Below is a small trained network, with its code and all its weights. Each question gives an input and a class and asks what happens when units are switched off, that is, made to give their printed mean instead of their output.

import numpy as np


def w(rows, s, z=0):
    codes = np.array(rows[::2]) - 128.0
    scale = np.full(codes.shape[1], s)
    scale[-1] = z or s
    return codes * scale


def f(y):
    return y / 2 * (1 + np.tanh(0.7978845608 * (y + 0.044715 * y**3)))


def log_softmax(a):
    a = a - a.max(-1, keepdims=True)
    return a - np.log(np.exp(a).sum(-1, keepdims=True))


def net(x, mask):
    res = np.array(x, float).reshape(1, 4) / 4 @ E
    y = f(res @ A[0][:, :-1].T + A[0][:, -1])
    res = res + np.where(mask, y, B[0][:, -1]) @ B[0][:, :-1]
    return log_softmax(res[-1] @ U[:, :-1].T + U[:, -1])


A, B = {}, {}
E = w([
[125,174,77,12,207,167,215,154],'x0',
[31,39,155,137,107,172,166,235],'x1',
[110,65,4,54,47,159,123,44],'x2',
[166,123,110,121,116,117,103,158],'x3',
],0.014)
A[0] = w([
[192,104,230,127,144,131,116,120,136],'N0',
[173,154,132,187,133,80,27,25,254],'N1',
[64,84,104,134,99,138,138,120,94],'N2',
[104,111,102,109,200,158,176,165,123],'N3',
[101,165,187,145,143,153,136,202,173],'N4',
[110,36,169,176,106,177,72,190,169],'N5',
[180,135,169,106,189,63,180,128,154],'N6',
[183,224,109,105,160,95,91,172,187],'N7',
[121,156,200,200,164,103,118,124,212],'N8',
[121,78,93,63,187,160,183,223,61],'N9',
[151,228,93,56,177,133,131,108,156],'N10',
[170,88,13,118,130,159,167,71,116],'N11',
[60,80,125,138,56,132,125,89,128],'N12',
],0.011,0.0057)
B[0] = w([
[146,80,164,93,156,80,173,143,182],'N0',
[50,36,103,17,160,89,88,90,251],'N1',
[204,48,78,111,80,78,129,147,189],'N2',
[108,113,131,139,177,97,78,91,209],'N3',
[76,112,175,132,161,146,113,140,223],'N4',
[136,96,185,175,90,168,208,192,239],'N5',
[164,202,129,152,218,170,120,107,202],'N6',
[126,163,166,154,158,104,146,79,220],'N7',
[66,121,176,138,157,93,161,165,224],'N8',
[25,88,99,23,147,93,79,85,240],'N9',
[124,196,200,169,116,193,199,78,253],'N10',
[64,98,165,151,2,178,202,105,249],'N11',
[207,44,119,82,53,164,101,179,213],'N12',
],0.011,0.017)
U = w([
[87,91,144,92,197,68,102,139,254],'0',
[105,113,207,173,69,168,245,143,214],'1',
[92,79,31,60,79,116,91,81,149],'2',
[210,81,79,136,58,139,131,218,4],'3',
[155,179,157,187,188,151,158,94,22],'4',
],0.012,0.0026)

Each question gives the input, the list of numbers given to net, and the class t.
The units are the neurons (one row each of A and B). Each row of codes is followed by its name. A weight is (code - 128) times the scale printed after its matrix; where a second scale follows, it is the last column's (A, B and U).
mask holds one flag per neuron, in row order. A switched-off neuron (its flag False) gives its mean, the last column of its row in B, instead of its output. The means were averaged over made-up inputs and are rounded, as every weight is.
A unit's drop is (log p(t) with every unit on - log p(t) with that unit switched off) / (log p(t) with every unit on - log p(t) with every unit switched off).
The circuit of an input: a set's keep is (log p(t) with only the set's units on - log p(t) with every unit switched off) / (log p(t) with every unit on - log p(t) with every unit switched off). Starting from the 12 units with the biggest drops (on a tie, the unit counted first), units are removed one at a time, each time the one whose removal leaves the highest keep (on an exact tie, the one counted first), for as long as the keep stays at least 0.8.
circuit, biggest first: the units of the circuit, biggest drop first
top k neurons: the k neurons with the biggest drops, biggest first
drop when u is switched off: that unit's drop, to one decimal
input [-1,-1,-1,3], class 0: circuit, biggest first : N11
input [-6,1,7,1], class 3: circuit, biggest first : N12; N9
input [1,-8,-3,-7], class 4: top 4 neurons : N10; N9; N6; N7
input [7,-8,0,3], class 4: top 3 neurons : N6; N5; N7
input [0,-4,1,-5], class 2: top 2 neurons : N1; N5
input [1,-7,-1,-1], class 4: top 2 neurons : N10; N9
input [2,-6,8,5], class 1: top 2 neurons : N11; N10
input [0,2,5,8], class 3: top 2 neurons : N1; N10
input [-2,0,2,-8], class 2: top 2 neurons : N5; N10
input [-5,-8,1,0], class 2: top 2 neurons : N1; N4
input [1,-7,6,5], class 1: top 3 neurons : N11; N10; N9
input [2,6,1,4], class 2: top 2 neurons : N9; N8
input [2,-6,6,2], class 1: top 2 neurons : N11; N10
input [8,2,2,6], class 2: circuit, biggest first : N9
input [0,-1,-5,-5], class 0: top 3 neurons : N11; N10; N5
input [-4,1,2,-5], class 3: drop when N9 is switched off : 0.2
input [2,7,3,8], class 2: drop when N9 is switched off : 1.1
input [2,7,1,-2], class 2: drop when N8 is switched off : 0.1
input [8,-8,7,0], class 1: drop when N11 is switched off : 0.1
input [-4,-7,-4,-3], class 0: circuit, biggest first : N1
input [0,6,5,-1], class 3: top 3 neurons : N1; N12; N5
